Below are the code and all the weights of a small trained network. Each question names an input and a class and asks about switching units off, where a switched-off unit gives its printed mean instead of its output.

import numpy as np


def w(rows, s, z=0):
    codes = np.array(rows[::2]) - 128.0
    scale = np.full(codes.shape[1], s)
    scale[-1] = z or s
    return codes * scale


def f(y):
    return y / 2 * (1 + np.tanh(0.7978845608 * (y + 0.044715 * y**3)))


def log_softmax(a):
    a = a - a.max(-1, keepdims=True)
    return a - np.log(np.exp(a).sum(-1, keepdims=True))


def net(x, mask):
    res = np.array(x, float).reshape(1, 8) / 4 @ E
    y = f(res @ A[0][:, :-1].T + A[0][:, -1])
    res = res + np.where(mask, y, B[0][:, -1]) @ B[0][:, :-1]
    return log_softmax(res[-1] @ U[:, :-1].T + U[:, -1])


A, B = {}, {}
E = w([
[135,96,153,140,111,105,151,112,181,135,106,156],'x0',
[145,85,39,44,140,186,84,89,178,95,121,152],'x1',
[120,142,121,122,146,118,153,142,124,99,115,146],'x2',
[119,201,124,159,8,101,82,116,85,64,109,198],'x3',
[31,127,89,175,137,174,82,145,207,140,104,193],'x4',
[131,129,125,124,119,145,111,131,108,141,138,112],'x5',
[133,112,136,133,103,143,106,115,127,158,138,106],'x6',
[38,120,166,21,94,53,86,129,115,90,140,103],'x7',
],0.014)
A[0] = w([
[2,127,166,158,156,241,153,141,175,140,164,153,67],'n0',
[51,34,167,112,217,149,146,160,176,113,220,75,66],'n1',
[129,77,172,119,207,182,172,166,104,190,144,153,90],'n2',
[76,194,239,230,141,58,142,245,121,203,123,77,3],'n3',
[10,87,197,23,123,55,74,161,131,108,124,86,47],'n4',
[10,168,37,179,124,70,49,126,148,206,71,159,61],'n5',
],0.0067,0.0047)
B[0] = w([
[173,136,182,98,182,79,248,77,147,116,151,90,199],'n0',
[50,164,133,136,65,89,89,138,128,87,202,178,206],'n1',
[104,205,84,154,40,134,157,142,101,96,186,144,201],'n2',
[166,116,20,68,114,120,49,94,188,154,81,113,254],'n3',
[157,126,146,228,217,195,119,155,116,139,94,130,236],'n4',
[204,101,148,88,99,87,146,184,111,147,183,134,216],'n5',
],0.011,0.012)
U = w([
[128,151,120,239,186,175,132,140,137,141,128,141,215],'0',
[59,186,146,136,44,92,98,125,110,85,161,177,14],'1',
[87,106,57,6,171,138,85,79,169,120,113,136,25],'2',
[159,143,194,44,157,56,170,105,81,131,164,93,253],'3',
],0.015,0.00028)

Each question gives the input, the list of numbers given to net, and the class t.
The units are the neurons (one row each of A and B). Each row of codes is followed by its name. A weight is (code - 128) times the scale printed after its matrix; where a second scale follows, it is the last column's (A, B and U).
mask holds one flag per neuron, in row order. A switched-off neuron (its flag False) gives its mean, the last column of its row in B, instead of its output. The means were averaged over made-up inputs and are rounded, as every weight is.
A unit's drop is (log p(t) with every unit on - log p(t) with that unit switched off) / (log p(t) with every unit on - log p(t) with every unit switched off).
The circuit of an input: a set's keep is (log p(t) with only the set's units on - log p(t) with every unit switched off) / (log p(t) with every unit on - log p(t) with every unit switched off). Starting from all 6 units, units are removed one at a time, each time the one whose removal leaves the highest keep (on an exact tie, the one counted first), for as long as the keep stays at least 0.8.
circuit, biggest first: the units of the circuit, biggest drop first
unit that matters most: the unit with the biggest drop
k most important neurons: the k neurons with the biggest drops, biggest first
drop of u: that unit's drop, to one decimal
input [8,-7,-7,-8,-5,-8,-3,-1], class 1: unit that matters most -> n2
input [4,4,8,-6,-5,5,5,-3], class 1: circuit, biggest first -> [n2; n1; n0]
input [-5,-6,5,-2,-1,5,6,-3], class 2: 2 most important neurons -> [n3; n4]
input [2,5,2,-7,-5,-7,8,-5], class 1: circuit, biggest first -> [n2; n1]
input [6,-5,-1,-1,-4,4,-2,-3], class 2: 4 most important neurons -> [n3; n4; n0; n5]
input [8,4,-7,-6,-1,-8,0,0], class 1: circuit, biggest first -> [n1; n3]
input [-3,-4,-6,4,-1,3,-5,5], class 0: 2 most important neurons -> [n4; n1]
input [2,-3,0,-7,8,-1,-8,6], class 3: 2 most important neurons -> [n0; n5]
input [3,6,-2,-6,8,8,-2,-3], class 3: circuit, biggest first -> [n0; n3]
input [1,-8,-4,-5,7,-2,6,7], class 2: 2 most important neurons -> [n3; n1]
input [5,0,-2,4,6,5,-5,-4], class 3: 3 most important neurons -> [n5; n4; n0]
input [-5,6,7,-2,7,8,8,1], class 3: 3 most important neurons -> [n0; n3; n5]
input [-7,2,-3,8,8,-1,8,8], class 0: 2 most important neurons -> [n4; n1]
input [8,-7,8,-1,0,-5,5,6], class 2: 2 most important neurons -> [n3; n2]
input [6,2,-5,-4,3,-2,6,-3], class 1: circuit, biggest first -> [n4; n1; n3]
input [-5,-6,-1,6,8,5,-2,-4], class 3: circuit, biggest first -> [n5; n0]
input [-6,2,5,3,6,-4,-7,8], class 0: most important neuron -> [n4]
input [5,5,-5,-7,0,-5,2,4], class 1: 2 most important neurons -> [n1; n3]
input [7,-8,-4,-7,5,-1,-6,-7], class 2: 3 most important neurons -> [n3; n4; n0]
input [-2,0,6,-3,7,0,2,0], class 3: circuit, biggest first -> [n0]
input [-8,0,-8,-7,-4,-8,-4,6], class 1: 2 most important neurons -> [n1; n2]
input [-7,4,-3,-7,1,7,-7,1], class 1: drop of n1 -> 0.3
input [8,0,2,-8,0,-8,2,1], class 1: drop of n1 -> 0.3
input [2,-7,5,5,5,2,-6,4], class 2: drop of n2 -> 0.1
input [6,2,8,1,7,1,1,-5], class 3: drop of n4 -> 0.2
